Below is a small trained network, with its code and all its weights. Each question gives an input and a target symbol and asks what happens when units are switched off, that is, made to give their printed mean instead of their output.

import numpy as np


def w(rows, s, z=0):
    codes = np.array(rows[::2]) - 128.0
    scale = np.full(codes.shape[1], s)
    scale[-1] = z or s
    return codes * scale


def norm(h):
    return h / np.sqrt((h * h).mean(-1, keepdims=True) + 1e-5)


def f(y):
    return y / 2 * (1 + np.tanh(0.7978845608 * (y + 0.044715 * y**3)))


def softmax(a):
    e = np.exp(a - a.max(-1, keepdims=True))
    return e / e.sum(-1, keepdims=True)


def log_softmax(a):
    a = a - a.max(-1, keepdims=True)
    return a - np.log(np.exp(a).sum(-1, keepdims=True))


def net(x, mask):
    ids = ['αγηλμξπστ'.index(c) for c in x.split()]
    T = len(ids)
    res = E[ids] + P[:T]
    q, k, v = (norm(res) @ M[0].T for M in (Q, K, V))
    z = softmax(np.where(np.tri(T) > 0, q @ k.T / 4**0.5, -1e9)) @ v
    res = res + np.where(mask[0], z, O[0][:, -1]) @ O[0][:, :-1]
    y = f(norm(res) @ A[0][:, :-1].T + A[0][:, -1])
    res = res + np.where(mask[1:9], y, B[0][:, -1]) @ B[0][:, :-1]
    return log_softmax(norm(res)[-1] @ U[:, :-1].T + U[:, -1])


Q, K, V, O, A, B = {}, {}, {}, {}, {}, {}
E = w([
[201,92,139,188,93,132,137],'α',
[74,151,131,255,52,186,145],'γ',
[90,158,108,205,111,190,140],'η',
[163,99,122,201,72,175,151],'λ',
[160,187,38,88,136,195,88],'μ',
[105,194,162,117,211,211,128],'ξ',
[172,132,187,56,185,86,80],'π',
[51,63,120,103,152,164,228],'σ',
[89,86,236,100,101,100,95],'τ',
],0.009)
P = w([
[89,57,70,254,217,42,74],'0',
[147,59,126,164,109,177,71],'1',
[214,146,133,175,197,82,173],'2',
[140,88,134,118,96,171,103],'3',
[144,158,149,144,139,79,174],'4',
[125,112,150,98,85,193,130],'5',
[142,149,169,156,109,73,166],'6',
],0.0092)
Q[0] = w([
[121,99,181,65,96,243,105],'H0',
[158,124,158,108,92,205,240],'H0',
[109,105,72,100,78,8,211],'H0',
[142,191,227,127,179,55,183],'H0',
],0.011)
K[0] = w([
[98,158,217,65,71,127,185],'H0',
[152,173,118,87,44,148,130],'H0',
[210,155,162,254,182,179,90],'H0',
[149,95,56,213,28,71,134],'H0',
],0.01)
V[0] = w([
[109,121,245,249,111,110,118],'H0',
[126,255,138,172,100,127,61],'H0',
[94,95,127,177,139,225,252],'H0',
[168,129,41,149,6,115,141],'H0',
],0.0089)
O[0] = w([
[68,217,112,54,118,132,235,225],'H0',
[53,219,131,199,123,156,74,145],'H0',
[195,97,25,193,111,140,212,245],'H0',
[129,110,129,174,2,83,141,252],'H0',
],0.0073,0.0027)
A[0] = w([
[130,179,94,123,131,76,143,97],'N0',
[126,147,196,173,130,47,193,167],'N1',
[142,131,101,110,147,101,88,119],'N2',
[151,208,82,82,182,44,180,173],'N3',
[118,132,146,201,155,47,118,73],'N4',
[100,178,72,114,211,4,181,2],'N5',
[64,85,163,199,150,121,151,125],'N6',
[139,111,98,150,134,97,171,198],'N7',
],0.016,0.0033)
B[0] = w([
[183,158,165,110,218,116,116,189],'N0',
[50,145,131,194,233,80,162,254],'N1',
[123,165,180,139,142,91,180,150],'N2',
[87,44,167,183,83,139,188,254],'N3',
[57,110,75,62,125,124,164,187],'N4',
[22,146,6,86,217,68,10,214],'N5',
[172,95,147,119,178,111,61,187],'N6',
[97,161,156,73,151,68,81,245],'N7',
],0.013,0.007)
U = w([
[51,89,80,116,220,68,91,151],'α',
[130,147,209,226,170,78,187,81],'γ',
[164,254,134,119,144,87,126,215],'η',
[81,176,67,115,11,64,168,76],'λ',
[122,75,143,193,73,136,53,240],'μ',
[156,147,68,142,217,235,151,4],'ξ',
[131,155,222,46,189,169,58,47],'π',
[193,63,64,60,156,107,172,79],'σ',
[39,94,178,55,67,188,177,136],'τ',
],0.0077,0.0017)

Each question gives the input, a string of symbols that net reads in full, and the target symbol t.
The units are the heads (4 rows each of Q, K, V and O) and the neurons (one row each of A and B). Each row of codes is followed by its name. A weight is (code - 128) times the scale printed after its matrix; where a second scale follows, it is the last column's (O, A, B and U).
mask holds one flag per unit, heads first, then neurons. A switched-off unit (its flag False) gives its mean, the last column of its rows in O or B, instead of its output. The means were averaged over made-up inputs and are rounded, as every weight is.
A unit's drop is (log p(t) with every unit on - log p(t) with that unit switched off) / (log p(t) with every unit on - log p(t) with every unit switched off).
The circuit of an input: a set's keep is (log p(t) with only the set's units on - log p(t) with every unit switched off) / (log p(t) with every unit on - log p(t) with every unit switched off). Starting from all 9 units, units are removed one at a time, each time the one whose removal leaves the highest keep (on an exact tie, the one counted first), for as long as the keep stays at least 0.8.
circuit, biggest first: the units of the circuit, biggest drop first
most important unit: the unit with the biggest drop
top k neurons: the k neurons with the biggest drops, biggest first
drop of u: that unit's drop, to one decimal
input γ α σ η, target σ: circuit, biggest first	[H0; N1]
input μ μ μ μ, target μ: circuit, biggest first	[H0; N5]
input μ γ γ π, target π: circuit, biggest first	[H0; N1]
input μ μ μ, target η: top 2 neurons	[N3; N2]
input μ γ τ ξ λ μ, target ξ: circuit, biggest first	[H0; N7; N5]
input σ μ μ, target γ: top 2 neurons	[N3; N2]
input α ξ μ γ, target ξ: circuit, biggest first	[H0; N3; N5; N1]
input γ η ξ μ, target ξ: circuit, biggest first	[N7; H0; N5]
input λ λ τ π, target τ: most important unit	H0
input λ μ μ, target γ: top 2 neurons	[N3; N0]
input η τ σ γ, target τ: top 3 neurons	[N5; N1; N0]
input λ μ σ π, target σ: top 2 neurons	[N1; N7]
input μ ξ μ α, target ξ: top 2 neurons	[N3; N5]
input γ λ μ η, target μ: most important unit	N1
input α μ λ μ π λ, target π: top 2 neurons	[N3; N1]
input ξ α μ η, target μ: top 3 neurons	[N1; N5; N0]
input μ μ ξ ξ π η, target π: top 3 neurons	[N3; N1; N5]
input μ μ μ τ μ, target λ: drop of N4	0.5
input σ λ σ μ, target σ: drop of H0	0.5
input λ ξ μ η, target ξ: drop of N5	0.2
input μ μ α μ λ γ μ, target λ: drop of N1	0.5
